Where the symbols take the states:
z299: §>z213, @>z235, %>z593, +>z518, ~>z987, $>z716, !>z909
z886: §>z5, @>z716, %>z489, +>z228, ~>z559, $>z235, !>z683
z620: §>z423, @>z403, %>z42, +>z559, ~>z228, $>z361, !>z894
z228: §>z35, @>z14, %>z296, +>z886, ~>z620, $>z732, !>z677
z42: §>z692, @>z897, %>z620, +>z358, ~>z296, $>z495, !>z276
z786: §>z722, @>z574, %>z223, +>z736, ~>z616, $>z769, !>z52
z755: §>z360, @>z517, %>-, +>-, ~>-, $>z147, !>z251
z147: §>z402, @>z223, %>z574, +>z734, ~>z152, $>z755, !>z100
z122: §>z867, @>z740, %>z251, +>-, ~>-, $>z570, !>-
z616: §>z670, @>-, %>z551, +>-, ~>z786, $>-, !>z843
z445: §>z683, @>-, %>-, +>-, ~>z517, $>z551, !>z5
z251: §>z612, @>z589, %>z122, +>z126, ~>z368, $>z100, !>z755
z126: §>z403, @>z423, %>-, +>z251, ~>-, $>z718, !>-
z855: §>z517, @>z360, %>z608, +>z894, ~>z683, $>z472, !>z559
z364: §>z570, @>z934, %>z987, +>z678, ~>z593, $>z867, !>z767
z954: §>z686, @>z734, %>z736, +>z223, ~>z650, $>z516, !>z182
z732: §>z469, @>z518, %>z535, +>z235, ~>z361, $>z228, !>z309
z945: §>z711, @>z100, %>z52, +>z182, ~>z255, $>z589, !>z223
z909: §>z152, @>z91, %>z84, +>z281, ~>z402, $>z132, !>z299
z740: §>z358, @>z122, %>z589, +>z692, ~>z752, $>z52, !>z769
z722: §>z786, @>z767, %>z472, +>z8, ~>z670, $>z608, !>z934
z734: §>z531, @>z954, %>-, +>z147, ~>-, $>-, !>z718
z8: §>z736, @>z754, %>z686, +>z722, ~>z192, $>z276, !>z495
z531: §>z734, @>z686, %>z754, +>z402, ~>z281, $>z713, !>z461
z489: §>z752, @>z979, %>z886, +>z296, ~>z358, $>z73, !>z123
z979: §>-, @>z489, %>z716, +>-, ~>z867, $>z593, !>-
z100: §>z987, @>z945, %>z570, +>z718, ~>z213, $>z251, !>z147
z987: §>z100, @>z711, %>z364, +>z461, ~>z299, $>z612, !>z402
z650: §>z309, @>-, %>-, +>z551, ~>z954, $>-, !>z469
z752: §>z489, @>-, %>z5, +>-, ~>z740, $>z843, !>-
z897: §>-, @>z42, %>z403, +>z867, ~>-, $>z678, !>-
z670: §>z616, @>z84, %>z91, +>z192, ~>z722, $>z123, !>z73
z589: §>z559, @>z251, %>z740, +>z423, ~>z5, $>z945, !>z517
z341: §>z495, @>z910, %>z182, +>z52, ~>z763, $>z692, !>z736
z692: §>z42, @>-, %>z423, +>z740, ~>-, $>z341, !>-
z843: §>z73, @>z414, %>z255, +>z763, ~>z52, $>z752, !>z616
z461: §>z718, @>z361, %>z678, +>z987, ~>z518, $>z403, !>z531
z84: §>-, @>z670, %>z909, +>-, ~>z767, $>-, !>z593
z35: §>z228, @>-, %>-, +>z5, ~>z423, $>z469, !>-
z517: §>z855, @>z755, %>z769, +>z516, ~>z445, $>z223, !>z589
z711: §>z945, @>z987, %>z934, +>z361, ~>z235, $>z559, !>z472
z472: §>z223, @>z402, %>z722, +>z686, ~>z91, $>z855, !>z711
z934: §>z52, @>z364, %>z711, +>z495, ~>z73, $>z358, !>z722
z360: §>z755, @>z855, %>z759, +>z713, ~>z132, $>z402, !>z612
z132: §>-, @>z683, %>-, +>-, ~>z360, $>z909, !>z716
z574: §>z767, @>z786, %>z147, +>-, ~>-, $>-, !>z570
z570: §>z364, @>z52, %>z100, +>z910, ~>z414, $>z122, !>z574
z759: §>-, @>z608, %>z360, +>-, ~>-, $>z767, !>z867
z495: §>z341, @>z678, %>z361, +>z934, ~>z535, $>z42, !>z8
z152: §>z909, @>z551, %>-, +>-, ~>z147, $>-, !>z213
z213: §>z299, @>z255, %>z414, +>z964, ~>z100, $>z368, !>z152
z894: §>z516, @>z713, %>z276, +>z855, ~>z677, $>z686, !>z620
z535: §>z763, @>z408, %>z732, +>z73, ~>z495, $>z296, !>z192
z593: §>z414, @>z73, %>z299, +>z408, ~>z364, $>z979, !>z84
z14: §>-, @>z228, %>-, +>z716, ~>z403, $>z518, !>-
z296: §>-, @>-, %>z228, +>z489, ~>z42, $>z535, !>-
z964: §>z518, @>z469, %>-, +>z213, ~>z718, $>-, !>-
z767: §>z574, @>z722, %>z402, +>z754, ~>z84, $>z759, !>z364
z713: §>-, @>z894, %>-, +>z360, ~>-, $>z531, !>z403
z754: §>-, @>z8, %>z531, +>z767, ~>-, $>-, !>z678
z235: §>z255, @>z299, %>z73, +>z732, ~>z711, $>z886, !>z91
z223: §>z472, @>z147, %>z786, +>z954, ~>z551, $>z517, !>z945
z361: §>z182, @>z461, %>z495, +>z711, ~>z732, $>z620, !>z686
z276: §>-, @>-, %>z894, +>z608, ~>-, $>z8, !>z42
z769: §>z608, @>-, %>z517, +>-, ~>-, $>z786, !>z740
z867: §>z122, @>z358, %>z612, +>z897, ~>z979, $>z364, !>z759
z683: §>z445, @>z132, %>z123, +>z677, ~>z855, $>z91, !>z886
z763: §>z535, @>-, %>z469, +>z843, ~>z341, $>-, !>-
z358: §>z740, @>z867, %>z559, +>z42, ~>z489, $>z934, !>z608
z516: §>z894, @>-, %>-, +>z517, ~>-, $>z954, !>z423
z677: §>-, @>-, %>-, +>z683, ~>z894, $>z309, !>z228
z716: §>z368, @>z886, %>z979, +>z14, ~>z612, $>z299, !>z132
z91: §>z551, @>z909, %>z670, +>z309, ~>z472, $>z683, !>z235
z423: §>z620, @>z126, %>z692, +>z589, ~>z35, $>z182, !>z516
z518: §>z964, @>z732, %>z408, +>z299, ~>z461, $>z14, !>z281
z559: §>z589, @>z612, %>z358, +>z620, ~>z886, $>z711, !>z855
z608: §>z769, @>z759, %>z855, +>z276, ~>z123, $>z722, !>z358
z255: §>z235, @>z213, %>z843, +>z469, ~>z945, $>z5, !>z551
z718: §>z461, @>z182, %>z910, +>z100, ~>z964, $>z126, !>z734
z910: §>z678, @>z341, %>z718, +>z570, ~>-, $>-, !>-
z403: §>z126, @>z620, %>z897, +>z612, ~>z14, $>z461, !>z713
z408: §>-, @>z535, %>z518, +>z593, ~>z678, $>-, !>-
z5: §>z886, @>z368, %>z752, +>z35, ~>z589, $>z255, !>z445
z551: §>z91, @>z152, %>z616, +>z650, ~>z223, $>z445, !>z255
z469: §>z732, @>z964, %>z763, +>z255, ~>z182, $>z35, !>z650
z281: §>-, @>z309, %>-, +>z909, ~>z531, $>-, !>z518
z309: §>z650, @>z281, %>z192, +>z91, ~>z686, $>z677, !>z732
z736: §>z8, @>-, %>z954, +>z786, ~>-, $>-, !>z341
z368: §>z716, @>z5, %>-, +>-, ~>z251, $>z213, !>-
z123: §>-, @>-, %>z683, +>-, ~>z608, $>z670, !>z489
z52: §>z934, @>z570, %>z945, +>z341, ~>z843, $>z740, !>z786
z192: §>-, @>-, %>z309, +>z670, ~>z8, $>-, !>z535
z686: §>z954, @>z531, %>z8, +>z472, ~>z309, $>z894, !>z361
z678: §>z910, @>z495, %>z461, +>z364, ~>z408, $>z897, !>z754
z73: §>z843, @>z593, %>z235, +>z535, ~>z934, $>z489, !>z670
z182: §>z361, @>z718, %>z341, +>z945, ~>z469, $>z423, !>z954
z402: §>z147, @>z472, %>z767, +>z531, ~>z909, $>z360, !>z987
z612: §>z251, @>z559, %>z867, +>z403, ~>z716, $>z987, !>z360
z414: §>z593, @>z843, %>z213, +>-, ~>z570, $>-, !>-

The rows follow the links: the fewer symbols apart two states are, the more alike their rows tend to be.

Each row is also shifted at random along 9 hidden directions that mean nothing.

Some states, each with a row of numbers:
z296	[37,-25,-5,-31,-88,32,3,19,-10,13,39,-3,27,-16,-7,-18,-4,7,-29,-52,19,-18,7,-5,-5,13,12,43,-8,0,24,27,58,-42,13,24,5,-20,-4,-41,-48,3,-5,-29,-31,-4,-37]
z979	[4,-29,-50,-11,5,-36,42,-31,-2,3,-30,30,28,-6,-1,-24,39,-12,-58,-22,-50,2,8,18,-11,10,-40,15,-13,4,21,43,-15,-31,-39,-9,39,-25,-15,-18,-21,-26,-55,-9,3,1,-37]
z736	[42,-40,-34,1,-2,1,7,-25,26,9,8,-5,0,-14,-22,-5,29,-45,-57,-28,-10,14,11,9,-44,-15,13,32,-17,12,48,38,-28,-74,-26,2,38,-3,-13,-23,-30,-2,3,7,5,14,-22]
z964	[-54,17,-7,-9,-30,1,16,-10,-2,12,7,50,17,-7,-1,-38,30,-5,-12,-5,-2,-16,-10,29,-20,1,32,13,-18,21,18,24,-1,-8,-3,-13,18,-11,-6,18,9,-10,-17,-17,-16,-3,-12]
z358	[-29,-16,1,-2,-11,17,-20,-2,0,-21,9,23,4,-18,6,5,-45,-7,5,-11,28,-23,-3,3,25,20,5,-24,32,2,-23,-3,25,24,3,26,-25,-7,13,-14,10,19,4,4,10,-4,23]
z5	[-7,38,-19,-21,50,-3,-28,18,-23,-21,5,43,1,25,-25,-41,24,-32,3,59,-10,-33,-3,9,0,-7,32,-20,-50,21,48,-8,41,8,-19,-60,31,24,34,45,0,23,5,5,2,-9,-8]
z886	[24,-24,-10,-6,-32,7,15,-27,-9,-3,-24,-6,-16,14,-4,5,-38,-18,-33,-31,1,15,4,-48,28,23,-16,-43,15,-24,-36,16,29,-5,27,31,-2,3,13,-23,-16,-9,-3,-4,-12,-20,2]
z276	[5,-25,36,-53,3,25,-34,-15,-4,-25,3,33,-4,-3,20,13,-37,-33,1,5,14,-9,-13,-2,1,26,5,-16,16,6,4,-1,8,23,-8,36,27,2,22,-6,24,-1,32,2,14,21,-9]
z213	[67,37,49,-45,-9,5,7,14,-52,16,-4,18,-1,7,-4,-43,36,16,9,17,16,-14,-13,-45,-34,-25,22,4,-30,-19,5,-23,49,20,16,-31,-1,-4,-11,49,-35,10,9,-5,-33,-5,-53]
z752	[-49,32,-33,-27,-15,22,-19,10,2,-12,38,61,10,-7,-27,-36,-2,-32,-8,74,3,-32,1,53,-8,6,60,-19,-33,60,51,16,29,-39,-40,-24,38,-14,37,18,15,-6,-18,7,-4,-11,6]
z461	[25,1,12,14,-2,2,2,5,-33,29,12,-53,-37,-9,-3,7,22,21,21,-25,21,28,-3,-54,16,3,-2,8,-5,-34,6,-23,14,-7,19,-4,-23,14,-34,-15,-55,32,-17,-22,-17,-14,-10]
z122	[-43,1,30,-30,10,13,18,-2,-45,-37,-7,-1,-14,2,22,22,5,33,25,28,1,-12,-21,-29,-9,8,-25,-44,44,2,-27,-31,-10,36,1,14,-25,-2,10,-1,19,-11,-2,16,8,1,-9]
z414	[-34,51,39,-62,-89,21,24,5,-58,-5,1,13,1,-4,16,-6,28,64,27,51,34,-10,-26,-35,0,-4,14,-47,36,-6,-30,-40,29,11,4,11,-38,-69,0,28,14,-29,-26,9,-46,-5,-9]
z767	[55,-4,47,-3,47,-7,-27,4,14,4,-10,13,-1,-13,25,-7,-27,-3,31,14,14,9,-6,18,-10,-12,2,32,-6,-6,-4,-16,4,43,-7,-8,0,19,-9,22,1,16,11,4,22,9,-11]
z945	[16,32,32,-35,-13,2,-24,15,5,4,29,43,41,-23,-23,-28,29,26,9,28,6,-51,-8,20,-33,-23,29,18,-10,15,18,-12,-3,3,-28,-5,-15,-29,3,19,29,5,20,4,-14,6,-15]
z123	[18,-8,-4,5,-1,-5,3,13,1,-17,-24,-9,25,15,22,30,-32,23,14,-15,5,-7,-8,5,28,10,-45,-10,20,0,-35,-6,-6,43,14,25,-15,-5,11,7,31,-10,1,8,4,14,6]
z954	[22,50,11,-11,89,-22,-51,10,-16,-34,-35,50,38,18,-15,-37,61,-9,17,-10,12,-37,-31,0,-36,-29,14,18,-49,-10,24,-18,27,69,-2,-82,-5,21,-1,102,20,49,49,15,11,32,-23]
z223	[-3,-31,-12,36,60,-3,-13,12,15,5,-18,4,-6,10,-20,-3,-12,-25,-14,-44,-7,-23,16,0,-16,-26,-7,13,-9,11,9,36,2,24,3,-5,3,61,-2,1,-3,37,35,19,33,18,-11]
z897	[18,-35,-10,30,2,-17,17,-48,33,3,-2,24,8,-33,17,-12,-8,-33,-26,-40,-8,21,11,20,-11,14,-10,25,-4,-1,5,20,-16,-21,-16,2,13,-15,2,-19,-19,-7,-20,-20,20,-11,-10]
z182	[-73,13,-39,36,-30,12,-1,-9,12,-2,1,7,10,-19,-23,-24,19,-13,-10,-58,37,-15,-3,0,-4,-4,40,-6,-5,-2,-2,-2,38,-21,28,-23,-38,-12,-11,17,-17,41,8,-6,-15,-14,11]
z759	[-40,-36,-46,23,-5,-23,24,7,14,15,-3,-16,34,-27,1,-10,17,20,-24,-75,-2,-3,11,11,-6,0,-39,52,-11,6,2,25,6,-10,-18,-1,-13,-25,-26,-22,-35,9,-25,-1,17,15,-35]
z612	[24,-31,51,-59,1,-13,6,-41,-16,10,-3,59,4,-24,16,-10,-6,-19,-33,19,-26,-7,-13,-36,-17,15,-18,-8,14,-14,1,4,-26,3,-34,55,41,-26,-5,-36,0,-26,5,-10,-12,-1,-40]
z608	[60,0,14,-12,0,-12,-17,-14,18,-5,-4,-11,-7,-23,7,19,-19,-8,-5,29,17,14,12,-5,-3,1,-8,-1,-7,-7,-1,-24,-14,-8,-17,17,15,-34,12,1,-3,-14,8,14,-2,6,3]
z934	[-101,9,-33,-17,3,8,-27,12,8,-17,5,21,9,-4,-20,-2,9,13,-4,17,-7,-26,-4,31,20,1,7,-29,19,4,9,-8,14,-6,-35,-17,-4,-11,-9,0,15,19,-18,14,10,8,34]
z754	[2,-9,8,15,33,11,-16,9,0,7,8,-24,-30,0,17,14,-17,-15,31,24,7,32,2,19,3,2,18,13,3,3,16,-11,-3,2,-9,-9,12,30,-11,-1,-9,12,-9,0,21,8,16]
z769	[-51,-6,-34,3,-30,4,29,19,-2,-21,10,-43,11,-4,-15,41,36,47,-11,2,-7,-22,1,-4,-16,-13,-36,-10,20,15,5,-4,-41,-24,-25,21,-19,-46,4,-31,12,-22,-13,20,-7,21,-2]
z495	[39,-37,22,-32,27,37,-33,-9,-9,-5,8,23,-32,7,2,4,-23,-41,-9,-28,7,4,3,-12,4,22,20,-12,17,-19,11,8,28,7,1,15,20,57,-10,-25,-19,41,17,-2,21,1,5]
z281	[-30,8,3,10,-42,-11,20,-42,-6,6,-36,-3,-20,6,18,-6,-17,-29,-10,-8,19,53,5,-24,29,15,11,-28,-3,-25,-38,-9,10,-5,33,-5,-3,-23,0,37,-11,-3,-17,1,-13,-14,22]
z235	[15,40,-26,48,1,-11,-20,-4,30,9,3,0,-23,8,-19,-31,-33,-37,13,36,8,26,21,35,37,0,50,-11,-31,-1,-6,-10,28,-21,21,-33,7,10,16,38,-11,17,-12,5,-3,-26,62]

Where do the symbols, taken in turn from left to right, take each start?
Answer with the state's name.
[35,-8,31,-27,58,-14,-6,7,-24,14,-42,0,-24,39,16,1,-2,-15,5,13,-28,23,-2,-30,5,-2,-23,-6,-16,-23,-8,-4,15,38,4,-14,25,41,-9,24,-3,0,7,2,5,7,-26]
~ ! % + @ % %: z495
[-2,-1,-2,10,-46,-12,36,10,3,28,12,-44,21,-22,-12,0,62,36,-8,-47,16,5,-4,-21,-34,-28,-11,57,-18,-6,10,8,-18,-29,0,3,-22,-33,-35,-9,-27,-1,-5,-7,-23,11,-43]
@ $ + @ $ ~ ~ %: z574
[-3,56,4,-54,-30,-22,-22,-46,-11,-10,-42,43,5,17,-5,-24,29,-46,-35,52,13,30,-11,-15,10,14,30,-44,-31,-31,6,-17,15,-24,-14,-29,36,-60,14,68,6,-15,-1,9,-33,8,16]
% ~ § % ! ~: z469
[7,5,2,28,6,-17,24,5,2,24,-6,-25,-32,10,13,16,-28,7,28,28,-25,36,10,10,30,18,-16,-14,17,2,-21,5,-25,10,12,25,4,25,0,-12,16,-22,-17,-10,6,-13,38]
~ $ ~ % @: z489
[67,-34,15,17,-40,-25,45,-41,23,35,-29,-11,1,-16,25,5,-42,-9,-27,-33,5,44,19,-25,11,4,-29,22,-1,-18,-48,16,-22,-22,26,44,8,-30,11,-18,-16,-46,0,-13,-18,-7,-22]
$ ~ ~ + @ § +: z551
[36,-8,36,-9,14,1,-13,5,-27,-5,6,10,-12,-20,15,-14,-36,6,22,-12,22,-3,-3,-25,10,7,9,9,5,-20,-18,-33,49,30,16,-11,-24,13,4,3,-44,30,2,-9,12,-14,-18]
! ! § $ § +: z678
[-58,-29,-22,27,30,-1,13,-22,-9,-2,-25,13,-24,-6,10,-15,-21,-14,-6,-54,10,3,3,-4,20,7,-9,-12,18,-24,-30,14,40,31,13,-16,-23,29,-17,3,-27,47,-19,8,32,-13,7]
+ ~ + $ $ @ + ~ §: z341
[-50,51,-30,28,-52,-8,-2,14,4,-3,20,-19,39,-31,-22,-6,57,30,13,-20,51,-25,-14,-5,-10,-13,12,24,-35,10,8,-25,8,-20,7,-34,-46,-76,5,40,-4,-1,3,1,-25,2,-1]
§ + + § § % %: z894
[2,-25,-50,5,-3,20,-17,26,8,35,30,-29,-23,-13,-42,-4,19,-26,-28,-2,3,14,24,12,-7,-12,27,35,-33,9,59,17,38,-68,-41,-14,27,-2,-24,-28,-62,40,-19,13,8,9,-4]
§ § § % § $ § !: z589
[27,7,25,-35,-52,6,-9,32,-12,25,22,-7,28,-25,-29,3,19,49,1,-30,22,-39,-14,-25,-5,-6,-6,17,8,-14,-7,-15,12,3,-12,35,-37,-38,-32,-21,0,9,10,-15,-33,17,-20]
@ @ $ % +: z42
[23,19,1,56,30,-34,1,-45,45,-30,-21,52,36,-25,10,-16,-27,-15,3,-13,13,-25,-3,22,-10,-10,-3,-11,6,9,-42,0,-47,38,11,-2,-22,-21,32,34,55,-9,33,1,18,-6,27]
% ~ § § % % ~ ! $: z786
[-53,8,2,32,-28,4,29,38,-3,6,-5,-22,31,1,17,8,-3,63,36,-36,15,-22,-8,6,-2,-22,-29,23,20,16,-44,3,-4,50,35,10,-54,-7,-11,28,35,-13,7,1,-7,12,-13]
! $ @ § @ ~ @ !: z855
[48,-4,33,-26,-59,25,-3,15,-14,17,4,-1,11,5,2,-5,-20,13,3,-65,25,-10,-6,-31,17,8,6,2,14,-25,-23,9,38,9,53,33,-28,4,-17,-15,-13,15,22,-27,-26,-5,-12]
@ ~ ! § + $ $ @ §: z472
[-122,12,2,-12,21,25,-33,38,-2,-27,32,17,10,7,-6,16,-25,8,23,56,2,-44,-6,26,2,0,6,-23,19,40,12,-11,-2,24,-18,12,-5,12,39,1,50,-2,25,19,12,10,25]
% ! § $ § § + + $: z358
[6,29,-30,9,-15,-34,-8,-17,39,-4,2,19,40,-5,-8,-21,22,-18,-13,13,-12,0,3,35,19,10,2,13,-40,3,18,1,-20,-17,-11,-28,22,-41,16,18,22,-31,-16,-21,-5,-10,27]
+ % @ ~ ! %: z360
[84,4,30,17,3,-10,17,-6,18,20,11,3,-13,-33,2,-18,11,20,6,20,2,10,11,5,-35,-31,18,32,-11,-1,3,-6,-14,-19,-7,-15,-8,-10,-9,1,-17,-6,0,-3,2,-9,-24]
$ % @ @ @ !: z517
[46,-10,42,1,9,-7,-27,5,35,12,-13,3,33,-17,8,19,-38,15,4,-22,8,-11,4,4,-5,-13,-17,26,16,-9,-31,-8,-19,39,12,42,-15,-6,-5,-6,26,-6,40,3,-2,23,0]
+ ! ! + $ +: z894
[-43,-18,-52,43,7,20,21,23,7,0,16,-35,-18,-1,-34,19,14,23,-9,-24,0,-17,13,5,2,-14,0,-10,15,10,2,11,-2,-28,-5,-10,-31,17,-12,-25,-18,29,-14,20,15,-5,24]
§ + $ + + + ! ~ !: z489
[37,-26,9,39,-14,28,5,-13,22,-16,-6,10,-10,10,21,13,-65,-17,18,-45,17,6,8,21,9,8,22,-14,40,12,-46,16,7,17,61,18,-26,46,19,2,28,7,21,-2,21,-21,39]
% $ $ $ $ @ @ §: z732
